Below are the code and all the weights of a small trained network. Each question names an input and a class and asks about switching units off, where a switched-off unit gives its printed mean instead of its output.

import numpy as np


def w(rows, s, z=0):
    codes = np.array(rows[::2]) - 128.0
    scale = np.full(codes.shape[1], s)
    scale[-1] = z or s
    return codes * scale


def norm(h):
    return h / np.sqrt((h * h).mean(-1, keepdims=True) + 1e-5)


def f(y):
    return y / 2 * (1 + np.tanh(0.7978845608 * (y + 0.044715 * y**3)))


def log_softmax(a):
    a = a - a.max(-1, keepdims=True)
    return a - np.log(np.exp(a).sum(-1, keepdims=True))


def net(x, mask):
    res = np.array(x, float).reshape(1, 8) / 4 @ E
    u = 0
    for l in range(3):
        y = f(norm(res) @ A[l][:, :-1].T + A[l][:, -1])
        res = res + np.where(mask[u : u + 9], y, B[l][:, -1]) @ B[l][:, :-1]
        u += 9
    return log_softmax(norm(res)[-1] @ U[:, :-1].T + U[:, -1])


A, B = {}, {}
E = w([
[129,127,127],'x0',
[40,68,175],'x1',
[128,130,128],'x2',
[128,127,126],'x3',
[149,2,124],'x4',
[126,126,129],'x5',
[129,129,127],'x6',
[211,128,252],'x7',
],0.0029)
A[0] = w([
[77,235,175,248],'0.n1',
[125,254,219,3],'0.n2',
[87,154,228,93],'0.n3',
[178,153,204,128],'0.n4',
[46,42,125,115],'0.n5',
[158,174,129,57],'0.n6',
[170,120,163,109],'0.n7',
[171,153,172,121],'0.n8',
[123,152,210,129],'0.n9',
],0.0068,0.0034)
B[0] = w([
[4,152,152,251],'0.n1',
[249,110,183,166],'0.n2',
[122,196,214,158],'0.n3',
[119,159,187,193],'0.n4',
[90,144,185,198],'0.n5',
[99,202,90,110],'0.n6',
[165,199,117,146],'0.n7',
[134,67,63,157],'0.n8',
[100,66,159,167],'0.n9',
],0.0031,0.0028)
A[1] = w([
[210,121,96,119],'1.n1',
[136,202,10,161],'1.n2',
[180,88,128,57],'1.n3',
[131,64,167,129],'1.n4',
[156,160,107,143],'1.n5',
[53,96,64,79],'1.n6',
[254,248,123,254],'1.n7',
[164,74,94,69],'1.n8',
[107,191,82,107],'1.n9',
],0.0054,0.0013)
B[1] = w([
[100,149,174,152],'1.n1',
[48,140,153,208],'1.n2',
[170,136,53,131],'1.n3',
[72,124,122,171],'1.n4',
[67,133,194,134],'1.n5',
[182,153,195,172],'1.n6',
[90,93,162,251],'1.n7',
[164,240,42,136],'1.n8',
[54,251,62,142],'1.n9',
],0.0031,0.0022)
A[2] = w([
[164,139,53,140],'2.n1',
[254,149,148,168],'2.n2',
[138,164,161,126],'2.n3',
[119,143,50,121],'2.n4',
[178,94,154,91],'2.n5',
[120,110,71,91],'2.n6',
[162,196,128,250],'2.n7',
[158,124,45,78],'2.n8',
[127,181,190,119],'2.n9',
],0.0088,0.0018)
B[2] = w([
[228,90,211,173],'2.n1',
[123,114,28,251],'2.n2',
[161,171,97,156],'2.n3',
[174,111,134,189],'2.n4',
[36,104,105,181],'2.n5',
[153,109,197,151],'2.n6',
[105,31,23,195],'2.n7',
[154,161,215,168],'2.n8',
[254,199,93,212],'2.n9',
],0.0056,0.0023)
U = w([
[95,236,49,251],'0',
[19,199,139,155],'1',
[246,78,186,156],'2',
[64,52,159,124],'3',
[223,221,52,146],'4',
[158,237,243,57],'5',
[179,50,19,124],'6',
[107,54,182,75],'7',
],0.012,0.0012)

Each question gives the input, the list of numbers given to net, and the class t.
The units are the neurons (one row each of A and B). Each row of codes is followed by its name. A weight is (code - 128) times the scale printed after its matrix; where a second scale follows, it is the last column's (A, B and U).
mask holds one flag per neuron, layer by layer. A switched-off neuron (its flag False) gives its mean, the last column of its row in B, instead of its output. The means were averaged over made-up inputs and are rounded, as every weight is.
A unit's drop is (log p(t) with every unit on - log p(t) with that unit switched off) / (log p(t) with every unit on - log p(t) with every unit switched off).
unit that matters most: the unit with the biggest drop
k most important neurons: the k neurons with the biggest drops, biggest first
k most important neurons of layer l: the k neurons of layer l with the biggest drops, biggest first
drop of u: that unit's drop, to one decimal
input [4,-5,-6,2,7,-6,1,7], class 6: unit that matters most : 2.n2
input [-6,0,-4,0,3,-2,-2,-4], class 2: 2 most important neurons : 0.n1, 1.n7
input [4,-1,-5,3,8,-1,-7,-7], class 2: 2 most important neurons of layer 0 : 0.n1, 0.n9
input [-8,-4,-5,-7,2,6,0,0], class 2: 4 most important neurons : 0.n1, 0.n3, 0.n2, 1.n8
input [6,-7,5,-4,1,3,-8,-3], class 2: 2 most important neurons : 2.n1, 0.n1
input [-1,-2,1,3,-4,8,-2,8], class 4: 2 most important neurons : 2.n2, 2.n9
input [-6,0,-2,3,-4,1,-5,8], class 4: 2 most important neurons : 2.n9, 2.n2
input [-6,-1,3,2,-6,-5,-4,5], class 4: 2 most important neurons : 2.n9, 0.n2
input [7,-3,2,-2,1,6,1,-1], class 2: 2 most important neurons of layer 2 : 2.n2, 2.n5
input [3,-2,-4,-3,1,4,0,8], class 6: 2 most important neurons of layer 0 : 0.n8, 0.n5
input [-7,8,-3,-7,-2,7,-2,2], class 5: 2 most important neurons of layer 1 : 1.n7, 1.n2
input [-7,1,8,4,0,5,-8,1], class 5: 2 most important neurons of layer 2 : 2.n9, 2.n2
input [4,0,1,5,5,3,8,6], class 6: 2 most important neurons : 2.n2, 0.n1
input [3,-8,-5,-6,5,-4,3,3], class 6: drop of 2.n2 : 0.3
input [-8,-4,5,-1,2,5,-6,5], class 6: drop of 2.n8 : 0.0
input [-8,-2,7,-2,-3,1,3,8], class 4: drop of 2.n2 : 0.3
input [6,-3,-6,8,3,4,8,2], class 6: drop of 2.n2 : 0.6
input [1,-7,4,-4,1,-6,1,3], class 6: unit that matters most : 2.n7
input [3,-7,6,-2,8,7,-7,3], class 6: 3 most important neurons of layer 2 : 2.n2, 2.n5, 2.n9
